Below is a small trained network, with its code and all its weights. Each question gives an input and a target symbol and asks what happens when units are switched off, that is, made to give their printed mean instead of their output.

import numpy as np


def w(rows, s, z=0):
    codes = np.array(rows[::2]) - 128.0
    scale = np.full(codes.shape[1], s)
    scale[-1] = z or s
    return codes * scale


def softmax(a):
    e = np.exp(a - a.max(-1, keepdims=True))
    return e / e.sum(-1, keepdims=True)


def log_softmax(a):
    a = a - a.max(-1, keepdims=True)
    return a - np.log(np.exp(a).sum(-1, keepdims=True))


def net(x, mask):
    ids = ['αβγθλψω'.index(c) for c in x.split()]
    T = len(ids)
    res = E[ids] + P[:T]
    u = 0
    for l in range(3):
        r = res
        for j in range(3):
            rows = slice(3 * j, 3 * j + 3)
            q, k, v = (r @ M[l][rows].T for M in (Q, K, V))
            z = softmax(np.where(np.tri(T) > 0, q @ k.T / 3**0.5, -1e9)) @ v
            o = O[l][rows]
            res = res + np.where(mask[u + j], z, o[:, -1]) @ o[:, :-1]
        u += 3
    return log_softmax(res[-1] @ U[:, :-1].T + U[:, -1])


Q, K, V, O = {}, {}, {}, {}
E = w([
[96,21,127,96,181,71,219,135,132],'α',
[171,172,82,67,221,15,136,78,125],'β',
[200,63,156,189,131,71,89,76,155],'γ',
[112,168,228,99,83,60,138,174,169],'θ',
[108,125,84,171,169,105,109,254,195],'λ',
[59,201,136,216,190,118,155,92,107],'ψ',
[122,133,149,46,160,217,93,112,92],'ω',
],0.014)
P = w([
[96,102,145,106,131,84,114,86,157],'0',
[109,114,197,136,198,125,81,116,185],'1',
[147,129,175,135,193,113,107,127,161],'2',
[173,154,150,123,159,129,141,113,163],'3',
[91,120,115,138,96,56,19,160,38],'4',
[152,193,100,113,86,109,115,122,126],'5',
[171,166,116,146,94,97,119,177,44],'6',
[198,197,176,134,153,226,108,135,211],'7',
[213,180,152,177,146,162,133,187,59],'8',
[250,209,149,147,104,215,153,148,132],'9',
],0.016)
Q[0] = w([
[94,92,108,119,150,126,126,113,162],'0.h1',
[79,140,72,105,70,115,94,111,120],'0.h1',
[138,149,104,124,110,166,161,115,197],'0.h1',
[134,129,107,112,116,135,101,120,131],'0.h2',
[124,135,149,124,127,130,116,130,156],'0.h2',
[132,95,147,141,89,172,120,134,129],'0.h2',
[16,99,71,94,78,80,41,82,124],'0.h3',
[116,143,110,136,84,95,142,149,176],'0.h3',
[131,118,130,143,124,77,91,181,1],'0.h3',
],0.017)
K[0] = w([
[79,94,177,106,155,129,100,103,106],'0.h1',
[132,131,196,141,233,130,87,150,166],'0.h1',
[102,136,102,140,100,96,69,156,49],'0.h1',
[129,117,146,125,146,120,153,139,158],'0.h2',
[99,162,89,130,99,145,137,113,153],'0.h2',
[99,94,167,154,98,139,156,142,159],'0.h2',
[95,108,232,122,237,124,86,131,184],'0.h3',
[148,140,120,149,207,103,105,118,109],'0.h3',
[174,175,136,121,164,182,208,91,252],'0.h3',
],0.015)
V[0] = w([
[144,128,101,162,174,98,94,222,123],'0.h1',
[155,155,253,132,162,70,152,136,65],'0.h1',
[99,177,108,115,122,115,133,90,253],'0.h1',
[103,187,121,98,185,173,60,138,160],'0.h2',
[132,138,129,90,129,135,105,109,112],'0.h2',
[131,116,48,141,169,119,153,160,126],'0.h2',
[84,106,188,126,2,102,206,116,120],'0.h3',
[79,227,131,55,115,145,96,123,175],'0.h3',
[71,152,64,240,172,109,179,91,77],'0.h3',
],0.005)
O[0] = w([
[200,85,176,150,168,132,200,172,70,165],'0.h1',
[145,162,246,63,185,67,136,236,51,253],'0.h1',
[70,75,135,104,135,86,58,165,184,156],'0.h1',
[47,165,137,80,145,23,97,150,176,147],'0.h2',
[120,135,137,105,148,119,129,101,191,124],'0.h2',
[87,119,162,137,94,165,117,174,132,130],'0.h2',
[80,206,94,117,85,57,116,202,236,100],'0.h3',
[196,81,169,40,82,149,139,190,127,77],'0.h3',
[128,181,3,55,223,103,56,104,143,134],'0.h3',
],0.0044,0.0035)
Q[1] = w([
[164,124,50,101,99,172,143,96,135],'1.h1',
[89,197,138,139,132,136,118,142,145],'1.h1',
[198,170,205,125,253,62,115,144,89],'1.h1',
[187,169,150,74,219,76,115,117,91],'1.h2',
[122,132,181,175,146,109,120,167,147],'1.h2',
[46,142,91,154,137,188,137,157,130],'1.h2',
[125,86,108,84,55,112,94,139,113],'1.h3',
[179,123,131,156,119,129,156,182,37],'1.h3',
[190,128,171,111,166,181,176,128,226],'1.h3',
],0.015)
K[1] = w([
[127,85,131,139,109,101,167,107,190],'1.h1',
[94,110,114,118,94,191,96,87,155],'1.h1',
[178,244,121,123,81,228,125,207,75],'1.h1',
[173,209,125,162,61,238,99,156,82],'1.h2',
[115,182,83,127,163,198,147,137,46],'1.h2',
[108,52,144,56,143,93,152,74,146],'1.h2',
[160,93,190,129,189,139,110,104,192],'1.h3',
[174,154,79,113,78,162,195,92,189],'1.h3',
[130,103,53,137,19,82,106,151,7],'1.h3',
],0.014)
V[1] = w([
[29,97,179,155,122,125,215,123,130],'1.h1',
[81,200,132,184,68,136,125,203,172],'1.h1',
[63,112,124,59,108,215,150,169,116],'1.h1',
[114,215,151,191,133,163,133,76,67],'1.h2',
[94,199,161,32,144,64,149,137,115],'1.h2',
[95,111,1,140,209,175,166,171,101],'1.h2',
[193,155,112,128,76,138,67,59,134],'1.h3',
[33,134,113,91,136,234,136,143,98],'1.h3',
[87,144,111,66,142,84,214,100,109],'1.h3',
],0.0066)
O[1] = w([
[119,126,94,125,66,243,96,157,146,95],'1.h1',
[128,138,183,138,1,115,87,135,189,127],'1.h1',
[207,157,128,65,198,70,60,134,89,66],'1.h1',
[99,108,3,144,126,167,80,138,201,169],'1.h2',
[137,190,102,181,114,143,88,44,119,216],'1.h2',
[64,212,141,87,137,156,123,218,129,62],'1.h2',
[112,149,185,160,143,98,53,20,72,23],'1.h3',
[220,66,115,138,87,33,87,67,169,3],'1.h3',
[137,122,101,66,102,215,54,185,157,195],'1.h3',
],0.0061,0.0051)
Q[2] = w([
[156,132,108,52,127,95,178,132,129],'2.h1',
[147,93,175,155,158,171,103,118,162],'2.h1',
[178,124,160,126,189,142,149,225,128],'2.h1',
[133,141,131,44,111,217,102,91,61],'2.h2',
[123,140,89,99,87,83,156,105,138],'2.h2',
[194,157,91,152,138,77,200,125,127],'2.h2',
[100,95,71,95,96,129,114,162,128],'2.h3',
[33,103,157,104,102,52,35,116,77],'2.h3',
[104,122,191,109,191,167,120,78,248],'2.h3',
],0.012)
K[2] = w([
[184,163,78,129,184,105,126,114,138],'2.h1',
[106,145,142,122,108,172,167,120,129],'2.h1',
[215,210,104,149,87,215,92,110,68],'2.h1',
[138,126,128,9,147,206,149,160,37],'2.h2',
[92,76,165,132,147,162,73,149,160],'2.h2',
[187,157,90,190,78,131,145,176,105],'2.h2',
[110,181,152,143,174,183,97,98,152],'2.h3',
[109,79,203,130,201,134,99,104,209],'2.h3',
[81,81,117,157,96,69,49,150,2],'2.h3',
],0.011)
V[2] = w([
[98,95,126,113,88,218,82,120,117],'2.h1',
[195,137,118,172,139,136,68,132,109],'2.h1',
[142,83,120,145,155,88,109,178,140],'2.h1',
[106,160,111,106,130,110,145,94,156],'2.h2',
[169,93,102,120,124,121,145,99,139],'2.h2',
[196,156,149,254,121,163,92,165,126],'2.h2',
[126,161,115,143,121,12,127,148,159],'2.h3',
[123,198,157,197,119,172,104,129,119],'2.h3',
[125,104,109,170,159,121,109,209,122],'2.h3',
],0.007)
O[2] = w([
[117,102,130,32,170,95,77,99,118,80],'2.h1',
[85,116,154,124,108,74,117,74,189,105],'2.h1',
[139,134,195,87,144,186,139,145,195,182],'2.h1',
[125,162,112,139,106,162,128,82,116,96],'2.h2',
[81,124,103,99,135,160,134,145,103,79],'2.h2',
[21,98,117,72,76,67,110,44,178,238],'2.h2',
[99,71,182,75,162,92,106,164,80,161],'2.h3',
[184,137,189,135,254,98,164,153,166,54],'2.h3',
[62,46,97,84,118,123,133,72,143,254],'2.h3',
],0.0056,0.0027)
U = w([
[139,2,115,115,137,113,247,110,163,141],'α',
[175,170,72,51,185,30,91,70,163,172],'β',
[245,60,154,195,49,106,111,29,176,181],'γ',
[134,166,252,92,44,69,157,169,193,41],'θ',
[115,123,35,126,81,127,101,184,227,254],'λ',
[42,207,126,230,144,143,189,50,121,44],'ψ',
[233,133,133,79,132,237,124,124,68,19],'ω',
],0.0058,0.005)

Each question gives the input, a string of symbols that net reads in full, and the target symbol t.
The units are the heads (3 rows each of Q, K, V and O). Each row of codes is followed by its name. A weight is (code - 128) times the scale printed after its matrix; where a second scale follows, it is the last column's (O and U).
mask holds one flag per head, layer by layer. A switched-off head (its flag False) gives its mean, the last column of its rows in O, instead of its output. The means were averaged over made-up inputs and are rounded, as every weight is.
A unit's drop is (log p(t) with every unit on - log p(t) with that unit switched off) / (log p(t) with every unit on - log p(t) with every unit switched off).
The circuit of an input: a set's keep is (log p(t) with only the set's units on - log p(t) with every unit switched off) / (log p(t) with every unit on - log p(t) with every unit switched off). Starting from all 9 units, units are removed one at a time, each time the one whose removal leaves the highest keep (on an exact tie, the one counted first), for as long as the keep stays at least 0.8.
circuit, biggest first: the units of the circuit, biggest drop first
unit that matters most: the unit with the biggest drop
which heads matter: for each layer, one digit per head in row order, 1 if its drop is at least 0.15 and else 0, layers parted by /
input θ β α θ β ω λ ψ α, target γ: circuit, biggest first => [1.h3]
input ω α θ, target γ: circuit, biggest first => [1.h3; 1.h2]
input α ω α α β, target γ: which heads matter => 001 / 001 / 100
input ψ ω γ θ ψ α α α λ β, target θ: circuit, biggest first => [1.h1; 1.h2]
input ψ ψ ψ λ ω λ ψ β ω α, target β: circuit, biggest first => [0.h3; 1.h1]
input ω ψ θ, target β: which heads matter => 000 / 100 / 000
input α ω α α ω θ ω ψ, target γ: which heads matter => 001 / 001 / 000
input α γ ω γ θ, target ψ: which heads matter => 000 / 001 / 000
input ψ λ γ α α β λ γ α, target ω: which heads matter => 001 / 001 / 010
input β λ α λ, target ω: which heads matter => 001 / 011 / 010
input ψ λ λ α ψ ψ γ, target λ: circuit, biggest first => [1.h2; 1.h3]
input α θ ψ, target λ: circuit, biggest first => [1.h3; 1.h2]
input α θ β α λ α, target θ: circuit, biggest first => [1.h2; 1.h1; 0.h1]
input λ γ λ α α β α γ θ ω, target λ: circuit, biggest first => [0.h3; 1.h2]
input ψ ψ ψ, target β: circuit, biggest first => [0.h3]
input ω ψ θ γ λ γ, target θ: circuit, biggest first => [1.h2; 1.h1]
input β γ α θ ψ ω α θ, target β: circuit, biggest first => [0.h3; 1.h1]
input γ γ γ, target ψ: which heads matter => 000 / 101 / 000
input ω γ ω λ, target β: which heads matter => 000 / 101 / 000
input θ α ω β ω ψ γ, target ω: circuit, biggest first => [0.h3; 1.h3]
input α β θ α α λ, target θ: circuit, biggest first => [1.h2; 1.h1]
input ψ ψ γ ω ω α γ ψ θ, target λ: circuit, biggest first => [1.h2]
input γ θ γ λ λ λ γ α β, target α: circuit, biggest first => [0.h3; 1.h1; 2.h3; 2.h1]
input γ γ λ α θ ψ ω γ β α, target γ: which heads matter => 000 / 001 / 100
input α α γ γ ω γ α ψ α θ, target λ: which heads matter => 100 / 010 / 000
input λ ψ α α ψ α α, target λ: which heads matter => 000 / 011 / 000
input α λ α γ, target λ: which heads matter => 001 / 001 / 001
input ω γ λ λ γ, target θ: which heads matter => 000 / 110 / 000
input γ β ω α θ α ω γ α, target β: unit that matters most => 1.h1
